Q: [143  99 156  42  73 120 126 120  73 141 142 126 144]
S: [173 167 125 174 162 168  63 134 138 109  99  85 152]
K: [199 175 133 168 161 185  32 135 128 103  89  66 170]
T: [155 128 138 144 122 124 123 126 126 118 130 130 145]
G: [114 135 116 157 147 125 140 129 149 125 127 137 117]
J: [126 138 118 155 145 130 126 130 143 122 123 128 124]
L: [114 135 116 157 147 125 145 129 149 125 127 137 117]
perm: [123 128 124 126 138 118 155 145 130 126 130 143 122]
J
step +1: [42 73]
[43 74]

Buvu: [123 111  97 137 152 133 112 143 132]
nimev: [153 109  43 135  79 138 180 115 124]
gesu: [ 80 138 115 153 109 135  43 124 180]
sal: [ 92 150 120 131 126 132 101 117 125]
Vodid: [126 106 120 146 109 135  43 124 181]
Vika: [130 129 112 133 125 134  97 127 145]
Fulag: [165 149 174 111 130 107 207 137  86]
fur: [108 151 132 139 112 128 128 104 121]
rest: [149 174 111 130]
[107 207 137  86]
perm: [ 43  80 109 115 124 135 138 153 180]
gesu

Davin: [138 134 123 138 120 129 125 117 143 122 141 107 113 120 121 125 140 137]
Tetuf: [112 146 119 129 111 140 121 131 134 141 154 138  99 101 131 108 123 137]
bem: [ 82 132 115 103 123 124 128 126 126 126 128 116 145 119 130 130 127 132]
suz: [ 94 118 116 130 145 124 139 139 132 132  95  96 123 115 110  99 134 131]
katef: [140 122 155 123 145 140 123 100 133 131 155 137 148 102 104 127 138 122]
loz: [156 122 138 140 123 125 142 140 102 113 128 113 125 119  82 149 125 140]
Dop: [112 144 124 105 126 125 118 101 121 126 120 102  98  99 140 122 125 115]
bur: [102 121  99 154 134 108 131 112 111 119 137 138 123 131 140 141 129 146]
kedav: [158 122 148 164 140 130 123 117 117 119 133  78 150 121 170 115 123 127]
loni: [ 94 118 116 130 145 124 139 139 132 127  95  96 123 115 110  99 134 131]
runi: [107 126 139  95 109 129 110 121 134 125 142 204 141 150 183 123 127 142]
dirur: [146 140 118 123 127 124 125 127 148 129 109 208 126 148 112 141 112 127]
has: [123 108]
no
perm: [ 99 101 108 111 112 119 121 123 129 131 131 134 137 138 140 141 146 154]
Tetuf
asked: [127 148 129 109 208 126 148 112 141]
dirur
asked: [102 121  99 154 134 108 131 112 111 119 137 138]
bur
perm: [137 101 131 121 111 123 154 129 140 131 112 141 108 138 119 146  99 134]
Tetuf
has: [110 121 134 125 142]
yes

F: [ 93 111 116 117 100 111 108  76 125 177 141 183 108 180 114 108 174 146
 130 104 131 114  46]
D: [163 168 146 126 167 146 162 173 122  73 118 119 128  91 137 143  78 114
 166  70 170 149  83]
C: [ 93 111 116 117 100 111 108  76 125 177 141 183 108 180 114 108 174 146
  73 213  93  99 164]
Y: [121 131 106 125 101 111 108  76 115 109 169 159 119  71 161 172 165 164
 129 140 144 121  67]
has: [183 141 177]
no
asked: [ 93 111 116 117 100 111 108  76 125 177 141 183 108 180 114 108 174 146
 130 104 131 114  46]
F
rest: [173 122  73 118 119]
[128  91 137 143  78 114 166  70 170 149  83]

Getu: [142 112 150 102  87 130 146 135 149 131  79  87 170 160 119 145 171 142
 131 159  71 121 201 137 103 123  98 133 125 102 107 135 115 112  75  70
 108 153  90  98  87 155 109  93 180 169 166 121 113 169 124 139 135  86
 111 170 112 137 114 130]
pivef: [142 112 150 102  87 130 146 135 149 131  79  87 170 160 119 145 171 142
 131 159  71 121 201 137 103 123  98 133 125 102 107 135 115 112 123  98
 143 126 160 155 132 117 147 172 127 125 127  61 166 129 137 152 114 157
 121 126 109 174 140 133]
Zega: [ 89  87 144 147  82 113 117  86 207 100  92  28 108 148 116 133 111  94
  75 105  88  83 151 141 150  95 138 147 106 102 128 146 102 116 142 106
 118  46  99 102 154 112 122 119  63 117 166 169 113 124 139 121 135 132
 140  95 179 191  89 130]
Rif: [121 155 182 192 115 119 135 139 122  91  92 113 179 107 127 176 177  76
 123 171 134 159 180 141 117 120 196 104 137 158 140 101 115 162 142 146
  92 118 130 149 105 142 163  98  57 132 117 105  92 102 163 113 135 141
 121 122 102 116  94 149]
rest: [147 106 102 128]
[146 102 116 142 106 118  46  99 102 154 112 122 119  63 117 166 169 113
 124 139 121 135 132 140  95 179 191  89 130]
asked: [166 121 113 169 124 139 135]
Getu
step +1: [137 103 123  98]
[138 104 124  99]
step +1: [150]
[151]

tup: [ 85 114 141 139 140 148 120 128  84]
Pob: [113 129 140 117 154  79 128 119 147]
Bugu: [118 100 125 125 141 106 156  95 132]
gelam: [106 137 133 137 117 143 120 138  92]
Siga: [170 124  62  35  73 107  87 156 137]
mimum: [106 146 133 137 117 143 120 138  92]
zup: [113 119  79 147 129 117 140 128 155]
perm: [128  79 129 147 140 154 119 117 113]
Pob
has: [ 73  35  62 124 170]
no

mimo: [121 117 111 116 156 143  79 181  85 124 128  95 165]
kureg: [142 119 108 117 145 133  96 155 151 130 126 154 147]
tese: [157 150  79 132 147 145  87 160 157 147 127 147 178]
tos: [118 126 148 132 115 120 153 105 107 120 129 112 105]
tezi: [119 136 157 141 100 114 181  78  82 117 130  89  89]
nuz: [183 117  90 108 143 124  95 141 129 121 121 159 139]
basa: [217 132  69 112 136 121 103 120 104 121 119 149 139]
vidop: [139 145 134 133 147 145 167  85  85 123 128  95 105]
rest: [132 147 145]
[ 87 160 157 147 127 147 178]
asked: [121 117 111 116 156 143  79 181]
mimo
rest: [ 85 123 128  95]
[105]

bilel: [148 119 113 123 114 146 162  97 116 140 135 102 118 142 150 134 129 121
 138 141 127 121 117 144 100 124 103 135 122  86 122 126 164]
laguk: [113 149 125 139 120 136 111 126 143 108 120 116 136 141 124 111 128 111
 125 116 126 107 122 122 125 137 139 131 123 120 129 143 129]
paruf: [127 155 146 222 133 170 152 123 122 159 123  77 113 117 101 121 110 123
 165 165 111  39 110  97  55 108  61  80 179 135  88 107  57]
neveg: [149 130 124 118 136  82 134 127 103 128 127 133 130 151  98 134 122 105
 123 165 126 138 116 156 136 121 155 174 115 132 126  89 116]
berak: [151 129 123 108 133 110 133 131 124 122 151 156 130 131 125 124 135 122
 127 143 123  66  88 112 185 124  97  59  39 106 128 108  94]
tiz: [101 123 112  99 152 139 123 124  93 137 100 103 100 170 131 112 109  94
 166 129 105 118 130 142 148 164  75 151 193 118  96 146  64]
Luti: [156  99 108 122 108 147 120 138 175 120 184 150 134 162 139  67 170 135
 138 116 144 136 131 120 113 138 123 121 116 110  85 143 130]
zibi: [133 120 120 120 128 124 134 133 131 127 152 156 148 125 143 120 127 123
 122 124 124 124 137 129 140 122 113 147 117 120 125 117 115]
Peb: [157 151 153 183 108 162 156 150 132 174  90  80 100  74  82 127  71 153
 154 149 110  48 108 122  64 115  64  78 182 133  87 109  63]
vok: [102 107 125  81 126 188 109 136 102 151 148 107 104 172 137  99  95 102
 116 125 134 122 146 132 132 137 111 116 188 105  98 152  65]
kip: [123 160 140 220 140 174 138 126 125 148 120  75 121 131 105 117 118 123
 165 173 126  37 110  86  61 112  55  91 174 126  81 104  52]
kele: [133 120 120 120 128 124 134 133 131 127 152 156 148 125 143 120  78 141
 159 175 150  39  97 124  66 112  59  88 185 115 104 108  74]
step +1: [124 118]
[125 119]
step +1: [132 174  90]
[133 175  91]
asked: [ 39  97 124  66 112  59  88 185]
kele
asked: [111 126 143 108 120]
laguk

dof: [156 152 107 113 100 123 145 171 113 163 123  97 120 101 139  86 108 140
 147 117 130 125 173  75 108 127 153 159 152 163 147]
daza: [174 103  74 130  99 130 123 116 113 144 140  85 160 145 115 153 118 127
 146 147 114 152 166 164 137 129 144 150 108 195 109]
nisul: [110  89 178 134 107 124 124  81 131  92 135 118 140 123 123 157 155 131
  94 174 108 158 151 141 110 127 113 106  89 166 116]
zaf: [145 153  57 113 103 127 128 150 139 160 114  49 175 108 129  90 114 141
 140 189 101  90 154  79 152 128 155 179 140 176 120]
Vam: [112 103 136  98 120 124 126 121 160 167 126 109 167 157 125 147  96 126
  74 185 116 128  99 203 119 129 145 172 109 131 156]
vusup: [132 120 159 157 176 140 123  62 176 103 134 119  66 123 154 114 124  94
 158 122 166 137  94 110 194 129 124 117 112 101 152]
fer: [ 96  94  88 111 161 125 131 155 104 149 136 123 106 137 135 176 156 132
  92 147 161 136 116 148 104 127 151 159  98  96 110]
fulum: [157 139 148 105 180 134 125 125 156 162  86 119  85 115 153 103 101 122
 130 135 136  84  75 103 121 128 153 163 119  71 163]
zefu: [156 152 107 113 100 123 145 171 113 163 123  97 120 101 139  86 108 140
 147 117 130 125 173  75 108 129 103  94  92 178 107]
has: [119  85]
yes
asked: [135 176 156 132  92 147 161 136]
fer
asked: [176 103]
vusup
step -1: [128  99 203]
[127  98 202]

tunob: [146 123  41 126  84  69 126 114  75 130 128 111 122 144 123 128  73 156
 129 123 111]
Todig: [156  98 138 119  93 144 130 182 107 130 129 101 148 139 133 130 124 134
 133 120 135]
Zuvug: [159 130 109 127  81 117  88  69 116 171 120  83 111 129 153 136 132 129
 135 133  88]
Roso: [111 120  69 133 153  81 133 109  88 136 130 171 116 159  83 129  88 135
 129 117 127]
Botom: [122 126 114 123 144 111 128  73 122 126 156 129 146 130  84 111 123  41
  69 128  75]
perm: [ 69  81  83  88  88 109 111 116 117 120 127 129 129 130 133 133 135 136
 153 159 171]
Roso
step +1: [123]
[124]
step -1: [ 84 111 123]
[ 83 110 122]
rest: [111 129]
[153 136 132 129 135 133  88]
perm: [ 41  69  73  75  84 111 111 114 122 123 123 123 126 126 128 128 129 130
 144 146 156]
tunob

dodub: [ 76 108 156 151]
miv: [112 133 162 196]
Sem: [108 114 146 198]
Ket: [ 69 126 180 117]
Fid: [196 163 112 133]
bepig: [140 185 134 201]
tuz: [ 67 106 152 161]
has: [156 152]
no
has: [152 161]
yes
perm: [134 140 185 201]
bepig

livo: [212 148  39 169 121 117  92 128 126 146 118 130 128 147 112 102 128 123
 154 107 126 115 113 120 117 122 123 170 117 172]
sebap: [114 148  38 203 164 117  93 128 132  89 127 131 131 106 122 139 157 126
 159 200 127 138  98 135  95 166 131 102 150 130]
leku: [173 151 146 144 157 141 105 126 127 146 118 130 128  99 141 135 174 127
 159 115 134 138  98 136 112 120 123 147 146 123]
rest: [126 146 118 130 128]
[147 112 102 128 123 154 107 126 115 113 120 117 122 123 170 117 172]
rest: [148  38]
[203 164 117  93 128 132  89 127 131 131 106 122 139 157 126 159 200 127
 138  98 135  95 166 131 102 150 130]
step -1: [118 130]
[117 129]
rest: [117  92 128]
[126 146 118 130 128 147 112 102 128 123 154 107 126 115 113 120 117 122
 123 170 117 172]
rest: [127 159]
[115 134 138  98 136 112 120 123 147 146 123]
rest: [138  98 135]
[ 95 166 131 102 150 130]

kimo: [115 151 121 140 122 132 147 115 122 134 161 179 137 135 132 138 134 118
 132 142 147 121 119 109 118 134 106 125 142 143 136  97 132 141 148 103
 158 119 145 148 135 123 132 123 115 104 144 124  93]
kuv: [150 121 126 126 130 133 159 130  87 122 185  95 135 124 129 120  84 176
 136 147 111 135 155  71 112 106 152 121  90 184  89  86 168 126 106 147
 143 124 150 136 120 172 169 116  53  71 151 123  84]
las: [ 99 131 118 143 115 127 131  93 136 110 159 145 139 144 117 122 111 112
 128 147 140 118 124 119 115 120 105 123 112 139 131 108 129 120 151  94
 139 103 134 118 127  95 145 108 108 117 126 121 107]
gugo: [143 124 152 136 120 148 162 128  94 136 191  95 154 122 127 125  85 170
 125 150 102 141 147  82  98 119 157 114 113 176 102  83 159 125 106 141
 143 133 135 137 130 161 161 111  56  87 134 132  92]
asked: [119 109]
kimo
asked: [122 132]
kimo
rest: [147  82]
[ 98 119 157 114 113 176 102  83 159 125 106 141 143 133 135 137 130 161
 161 111  56  87 134 132  92]
rest: [126 121]
[107]
asked: [143 124 150 136 120]
kuv
step -1: [127]
[126]

tun: [125 114 116 144 149 132 126 124 132 119 127 138 121 151 110 121 136 117
 136 114 130 108 125 147 128 129 122 160 134 134 143]
rubu: [102 130 112 158 134  91 128 139 174 119 138 128 119 127 138 162 143 126
 158 125 123 118 122 118 149 125 154 125 133 130 148]
zota: [132 129 154 107 167 111 135  69  98 125 142 129 123 118 133 154 136 128
 143 152 145 123 132 200 148 116 142 133 110 128 137]
Godim: [167 127 136 134 118 127 125 173 127 145 110 128 132 133 128 115 127 125
 163 121 121 129 137 109 130 131 159 127 137 127 152]
bovek: [141 134 121 117 121 100 126 155 105 131 144 132 115 115 145 152 155 129
 132 117 123 116 126  99 183 112 133 129 131 136 129]
Gika: [118 125 103 139 133 171 134 115 142 125 114 123 135 124 120 127 114 125
 164 137 134 141 120 159 105 122 163 126 126 125 151]
lapos: [124 125 137 114 118 171 120 141 159 126 163 122 134 105 127 135 103 123
 114 142 125 163 151 126 134 120 115 139 133 125 125]
pegi: [136 125 149 117 138 160 132 151 108 129 136 132 147 121 119 144 114 130
 114 127 125 143 128 124 110 122 116 134 135 126 121]
Sata: [131 129 158 110 137 131 125 145  95 131  75 127 133 112 129 151 132 126
 142 127 129 130 123 129 136 113 139 131 134 129 135]
has: [123 116 126  99 183]
yes
perm: [133 126 115 164 163 125 139 105 123 134 135 171 125 118 141 122 127 120
 114 142 120 103 134 114 124 137 159 125 126 151 125]
Gika
rest: [135 124]
[120 127 114 125 164 137 134 141 120 159 105 122 163 126 126 125 151]
step -1: [114 118 171]
[113 117 170]
has: [125 173]
yes
perm: [121 126 135 134 116 122 110 124 128 143 125 127 114 130 114 144 119 121
 147 132 136 129 108 151 132 160 138 117 149 125 136]
pegi
asked: [141 134 121 117 121]
bovek

nabaz: [117 132 127 150 153 108 182  97]
laler: [ 93 146 124  91 146 147  75 140]
sonu: [124  56  93 146  93  75  81 118]
norip: [225  76  91 174 132 108 126 135]
vuzel: [159 127 198  60  90  74 128  64]
Dukar: [125 122 129 115 117 132 131 120]
gidav: [123 102 124  92 146 147 115 113]
kizu: [174 131 141  80  66 171 185 138]
step -1: [93]
[92]
asked: [ 93 146 124  91 146 147  75]
laler
has: [ 64 128  74]
no
asked: [124  91 146 147  75 140]
laler
rest: [124  92 146 147]
[115 113]
has: [131 141]
yes

Susav: [131 161  90 117  59 128 143  75 123 109]
tise: [121 146 115 148 154 137  36 108 131 128]
tupen: [129 132 122  65  64 121 193 124 133 124]
rami: [134 103 139 148  37 128 114 151 129 128]
bib: [122 113 126  96 152 117 209 189 133 133]
riv: [127 133 152 117 122 133  96 113 209 189]
Lizo: [133 155  97 108  43 121 189  88 129  88]
Deg: [131 142 105  89  45 123 198  96 122 158]
step -1: [142]
[141]
step +1: [ 64 121 193 124]
[ 65 122 194 125]
step -1: [128 143  75 123]
[127 142  74 122]
step +1: [139]
[140]
has: [133 155  97 108  43]
yes
rest: [198  96 122]
[158]
perm: [ 96 113 117 122 126 133 133 152 189 209]
bib

lup: [170 172 157 170 132  84 180 169 173 104 176 143 109 121 207 204 127  76
  63 144  66  80 134  79 185 110]
kuda: [143 136 123 133 126 117 143 138 135 131 120 115 115 113 153 157 140 101
 119 107 122  94 121 127 117 118]
Seviz: [104 105 184 118  97  83 144  68 163  89  84  75 135 145  68 107 143 149
 175 140 145 119  97 108  78 132]
boreb: [ 99 162  59  98 118 190 119 188  69  89  85  75 106 155 148  80 126 176
 125 177 167 149 171 125 162 105]
dib: [144 143 101 136 168 134 137 107 120  73 141 126 147 151 152 164 110 107
  94 107 150 130  85 116 125  86]
gigo: [107 107 152 116  94 134 137  85 101 147 125 150 130 136  73  86 141 165
 168 143 144 151 107 120 110 126]
Sifo: [133 124  62 103 133 163 117 158  80 109  84  66 114  87 149 135 144 110
  63 143 155 117 136 192  77 118]
perm: [ 94 101 107 113 115 115 117 117 118 119 120 121 122 123 126 127 131 133
 135 136 138 140 143 143 153 157]
kuda
rest: [89 85 75]
[106 155 148  80 126 176 125 177 167 149 171 125 162 105]
perm: [133 163 117 158  80 109  84  66 114  87 149 135 144 110  63 143 155 117
 136 192  77 118 133 124  62 103]
Sifo
perm: [107 120 110 126 107 107 152 116  94 134 137  85 101 147 125 150 130 136
  73  86 141 165 168 143 144 151]
gigo
rest: [ 63 144]
[ 66  80 134  79 185 110]

nug: [225 198 142 187  59]
Tozin: [215 220 148 153  73]
faz: [226 197 138 184  80]
guk: [152 148 215  73 220]
nas: [225 198 142 187  57]
perm: [220 148 215  73 153]
Tozin
perm: [ 73 215 220 148 153]
Tozin
step -1: [198]
[197]

bup: [128 132 116 191 103 127 128 152 129 125 128 127 170 129  79 127 128 127
 114 122 205  60 127 127 129 128]
bot: [ 98 129 128 129 128 127 128 152 130  51 177 127 128 127 117  48 121 128
  87  67 130 123 129  60 129 144]
demad: [128 132 116 191 103 130 127 157 208 125 129 127 170 129  79 131 128 127
 114 122 205  60 127 127 129 128]
tuze: [123 142 122 128 126 157  52 128 128 127 130  65 128  49 127 128 102  61
 128 128 129 127  80 129 170 140]
mar: [128 128 127 128 129 127 127 143 129  62 190 126 128 128 123  48 116 128
 100  79 128 126 129  50 132 152]
rab: [ 98 129 128 129 128 127 128 152 130  51 177 127 128 127 117  48 121 128
  87  67 130 123 129 127 150 131]
step +1: [126 129  50 132]
[127 130  51 133]
rest: [157  52]
[128 128 127 130  65 128  49 127 128 102  61 128 128 129 127  80 129 170
 140]
asked: [128 132 116 191 103 130 127 157 208 125 129 127 170 129  79 131 128 127
 114 122 205  60 127 127 129 128]
demad
rest: [127 170 129  79 131]
[128 127 114 122 205  60 127 127 129 128]
asked: [ 98 129 128 129 128 127 128 152 130  51 177 127 128 127 117  48 121 128
  87  67 130 123 129  60 129 144]
bot

Befer: [177 217 127 145 158 101 120 144 129 151]
tisif: [ 91 154 124 136 152 139  85  79 131 128]
zef: [ 82 112 115 136 120 133 124 127 154 138]
nor: [135 159 134 145 143 137 100  86 101 127]
baz: [217 126 144 177 101 158 129 120 151 145]
mapo: [139 152 132 138 145 132 104  98  98 130]
has: [140  85]
no
perm: [151 217 158 145 129 177 120 144 126 101]
baz
asked: [133 124 127 154]
zef

nena: [158 144 111 152 124 112 161 100 128 129 133 125 132 136 101 135  61 136
 130 147 134 112 130 119 101 161  48 139 147 145 158 119 124 139 126]
moril: [124 115 115 130 120 118 104 118 113 143 131 104 106 112 118 133 167 156
 125 134 128 124 138 125 116 136 129 131 121 100 144 137 130 126 130]
rimu: [134 105 128 126 179 139 110 147 125 130  94 180 121 119 122 108 108 103
 138 114 124 129 122 133 128  84 110 154 162 129 131 150 130 110 129]
Semo: [118 127 111 113 115 111 107 168 120 117  83 103 128 114 129 107 222 140
 123 110 132 135 147 135 138 109 109 135 112 112 147 140 123 115 123]
naka: [102 103 142 108 106 151  97 136 130 112 137 125 108 126 114 154 106 111
 127 102 111 116 134 121  86  99 173 164 135 114 151 121 123 110 129]
mubu: [142 142 128 122 130 180  86 139 116 130 134 182 119 129 107 122 148 108
 115 124 128 121 127 108 121  80 149 132 131 137 131 115 125 150 130]
Nom: [126 121  88 126 117 135 109 133 118 138 124 178 102 140 113 102 144 102
 120 127 126 116 121 121 121 153  71  71  98 133 100 131 129 119 124]
Dira: [114 112 109 126 127 130 103 104 162  87 126 102 120 115 144 116 139 111
 152 148 103 131 132 143 125 114 122 136 120 133 140 137 142 154 126]
Gevaf: [126 120 143 137 148 154 139 104 140 120 152 112 103 116 136 142  87 115
 131 115 132 109 111 127 130 144 102 125 162 122 103 133 126 126 114]
nuti: [147 143 112 147 127 100 117 131 129 128 128 112 107 120  80 155 168 145
 134  95 106  58 116 119 144 131 179 106 108  97 124 100 120 118 117]
guz: [105 102 107 138 126 139 100 135 112 128 113 184 120 115 124 135 116 160
 127 138 124 113 133 127 123 160 122 155 126 131 108 118 131 134 130]
luvap: [133 136 126 156 132 129  98 145 121 139 146 172 135 130 188 126 211 121
 133 130 134 146 132 119 140 101 118 106 163  67 128 114 129 120 125]
has: [102 126]
no
perm: [ 87 102 103 103 104 109 111 112 114 115 115 116 120 120 122 125 126 126
 126 127 130 131 132 133 136 137 139 140 142 143 144 148 152 154 162]
Gevaf
step -1: [98]
[97]
asked: [ 87 126 102 120 115 144]
Dira
step -1: [147 140 123 115]
[146 139 122 114]

